Here is a tiny trained network, its code and every weight. The questions are about switching its units off for an input and a class, where a switched-off unit gives its printed mean instead of its output.

import numpy as np


def w(rows, s, z=0):
    codes = np.array(rows[::2]) - 128.0
    scale = np.full(codes.shape[1], s)
    scale[-1] = z or s
    return codes * scale


def norm(h):
    return h / np.sqrt((h * h).mean(-1, keepdims=True) + 1e-5)


def f(y):
    return y / 2 * (1 + np.tanh(0.7978845608 * (y + 0.044715 * y**3)))


def log_softmax(a):
    a = a - a.max(-1, keepdims=True)
    return a - np.log(np.exp(a).sum(-1, keepdims=True))


def net(x, mask):
    res = np.array(x, float).reshape(1, 4) / 4 @ E
    u = 0
    for l in range(2):
        y = f(norm(res) @ A[l][:, :-1].T + A[l][:, -1])
        res = res + np.where(mask[u : u + 12], y, B[l][:, -1]) @ B[l][:, :-1]
        u += 12
    return log_softmax(norm(res)[-1] @ U[:, :-1].T + U[:, -1])


A, B = {}, {}
E = w([
[72,114,139,223,149,184,100,218,73,110],'x0',
[126,119,14,104,135,127,58,170,154,247],'x1',
[110,87,54,98,103,145,254,144,61,123],'x2',
[87,137,200,162,92,242,194,138,223,213],'x3',
],0.0061)
A[0] = w([
[171,173,91,43,37,177,43,193,138,191,169],'L0N1',
[108,90,185,219,83,39,87,94,182,84,85],'L0N2',
[56,117,61,63,113,201,136,70,111,56,130],'L0N3',
[132,40,146,168,90,212,89,155,92,119,202],'L0N4',
[70,71,121,97,33,118,170,145,76,137,18],'L0N5',
[109,102,55,139,18,166,187,121,113,83,2],'L0N6',
[159,131,134,122,216,87,129,105,48,135,7],'L0N7',
[30,120,74,255,189,181,124,208,137,56,32],'L0N8',
[169,120,236,110,106,116,200,137,136,89,167],'L0N9',
[46,166,103,92,47,125,144,169,77,105,78],'L0N10',
[104,160,73,116,152,89,84,60,65,76,61],'L0N11',
[150,161,98,162,190,125,150,192,156,104,40],'L0N12',
],0.0054,0.0061)
B[0] = w([
[94,161,114,84,189,227,133,77,88,94,253],'L0N1',
[134,133,91,135,185,181,149,83,116,142,163],'L0N2',
[162,174,155,160,203,112,156,143,103,158,167],'L0N3',
[106,181,111,65,138,14,152,142,118,120,234],'L0N4',
[254,63,124,190,194,173,164,102,134,176,123],'L0N5',
[224,82,113,186,113,193,190,107,96,204,129],'L0N6',
[105,103,112,115,59,127,89,153,207,62,112],'L0N7',
[31,135,161,197,153,88,124,149,48,216,184],'L0N8',
[62,151,73,68,177,215,93,97,121,116,241],'L0N9',
[212,139,182,119,159,129,145,163,124,161,128],'L0N10',
[61,139,118,88,41,161,129,244,146,98,160],'L0N11',
[125,108,158,147,120,115,130,71,139,157,95],'L0N12',
],0.0066,0.004)
A[1] = w([
[143,174,142,93,38,55,127,13,175,161,42],'L1N1',
[108,137,248,157,115,149,203,81,103,46,101],'L1N2',
[209,128,231,191,185,96,16,86,189,162,58],'L1N3',
[147,173,116,18,170,163,128,118,166,154,131],'L1N4',
[124,241,101,90,150,181,212,123,6,179,123],'L1N5',
[150,214,89,108,52,44,104,210,112,68,53],'L1N6',
[82,98,221,105,40,167,172,164,227,192,28],'L1N7',
[135,159,29,117,131,180,90,173,156,255,3],'L1N8',
[44,103,157,139,156,179,191,110,175,203,83],'L1N9',
[92,181,148,106,149,115,11,157,165,79,157],'L1N10',
[140,90,147,20,87,59,198,52,151,166,41],'L1N11',
[225,15,58,192,42,101,198,104,54,107,157],'L1N12',
],0.0069,0.0052)
B[1] = w([
[65,119,170,177,179,147,85,242,19,168,142],'L1N1',
[124,128,2,58,153,169,37,103,64,187,176],'L1N2',
[236,55,65,155,147,159,240,125,127,186,151],'L1N3',
[63,156,140,206,112,87,141,165,111,113,220],'L1N4',
[161,137,174,146,135,138,122,99,225,120,254],'L1N5',
[127,106,192,101,36,116,95,109,167,140,158],'L1N6',
[161,82,106,94,80,14,77,170,176,30,143],'L1N7',
[126,119,104,52,168,188,89,55,35,59,173],'L1N8',
[202,72,127,119,52,32,95,158,76,89,182],'L1N9',
[177,91,136,140,106,145,218,134,168,149,220],'L1N10',
[98,122,167,202,211,120,97,236,8,179,153],'L1N11',
[170,80,120,169,100,156,129,136,188,172,168],'L1N12',
],0.009,0.0084)
U = w([
[188,49,122,56,33,16,44,179,137,36,81],'0',
[86,198,45,22,228,226,67,21,87,79,77],'1',
[248,52,99,185,181,152,234,133,153,199,78],'2',
[39,182,218,208,210,81,99,230,21,201,99],'3',
[100,195,206,154,122,97,163,96,229,120,254],'4',
],0.016,0.0042)

Each question gives the input, the list of numbers given to net, and the class t.
The units are the neurons (one row each of A and B). Each row of codes is followed by its name. A weight is (code - 128) times the scale printed after its matrix; where a second scale follows, it is the last column's (A, B and U).
mask holds one flag per neuron, layer by layer. A switched-off neuron (its flag False) gives its mean, the last column of its row in B, instead of its output. The means were averaged over made-up inputs and are rounded, as every weight is.
A unit's drop is (log p(t) with every unit on - log p(t) with that unit switched off) / (log p(t) with every unit on - log p(t) with every unit switched off).
The circuit of an input: a set's keep is (log p(t) with only the set's units on - log p(t) with every unit switched off) / (log p(t) with every unit on - log p(t) with every unit switched off). Starting from the 12 units with the biggest drops (on a tie, the unit counted first), units are removed one at a time, each time the one whose removal leaves the highest keep (on an exact tie, the one counted first), for as long as the keep stays at least 0.8.
units of the circuit, in order: the units of the circuit, biggest drop first
unit that matters most: the unit with the biggest drop
top k neurons: the k neurons with the biggest drops, biggest first
top k neurons in layer l: the k neurons of layer l with the biggest drops, biggest first
input [1,-8,-8,0], class 1: unit that matters most => L1N2
input [-5,7,-8,-1], class 2: top 4 neurons => L1N3, L0N9, L1N10, L1N2
input [3,3,-3,2], class 4: top 4 neurons => L1N2, L0N1, L0N4, L1N3
input [-8,-7,-6,-2], class 3: top 3 neurons => L1N1, L0N1, L1N11
input [-8,4,-1,6], class 3: top 2 neurons => L1N1, L1N11
input [-5,3,4,0], class 3: top 3 neurons => L1N11, L1N4, L1N10
input [1,-3,-4,1], class 2: top 2 neurons in layer 1 => L1N10, L1N8
input [-5,2,-4,-2], class 3: top 2 neurons => L1N1, L1N4
input [-7,4,-8,-1], class 2: top 2 neurons => L1N3, L0N4
input [6,6,4,-6], class 0: units of the circuit, in order => L0N9, L1N11
input [5,-7,4,-6], class 1: top 4 neurons => L1N2, L1N9, L0N9, L1N4
input [-8,-8,2,6], class 1: top 3 neurons => L1N2, L0N9, L0N4
input [-2,-3,3,0], class 4: top 3 neurons => L1N5, L0N9, L1N8
input [3,-3,8,8], class 0: unit that matters most => L1N9
input [-2,-4,8,-7], class 2: top 4 neurons in layer 1 => L1N12, L1N9, L1N7, L1N8
input [2,6,6,-5], class 1: top 3 neurons in layer 1 => L1N10, L1N9, L1N8
input [4,6,-3,5], class 1: top 2 neurons => L1N8, L0N1
input [7,-8,-5,8], class 0: top 4 neurons => L1N9, L1N7, L0N1, L1N8
input [-4,4,-2,2], class 1: top 2 neurons => L0N1, L1N8
input [0,3,-8,7], class 2: top 3 neurons in layer 1 => L1N3, L1N10, L1N6
input [2,-3,-8,8], class 0: unit that matters most => L1N7
input [-3,4,-3,4], class 0: top 4 neurons => L1N9, L0N9, L1N2, L0N2
input [-4,-6,-8,3], class 2: top 2 neurons => L1N3, L0N1
input [0,7,-7,-4], class 1: top 2 neurons in layer 0 => L0N1, L0N3
input [4,-2,5,-3], class 2: top 2 neurons in layer 0 => L0N5, L0N6
input [-4,2,1,3], class 3: top 2 neurons in layer 1 => L1N4, L1N11
input [4,5,-5,0], class 1: units of the circuit, in order => L1N8
input [-6,-4,7,7], class 0: top 3 neurons in layer 1 => L1N9, L1N7, L1N10
input [-6,-1,1,-5], class 3: top 2 neurons in layer 1 => L1N11, L1N1
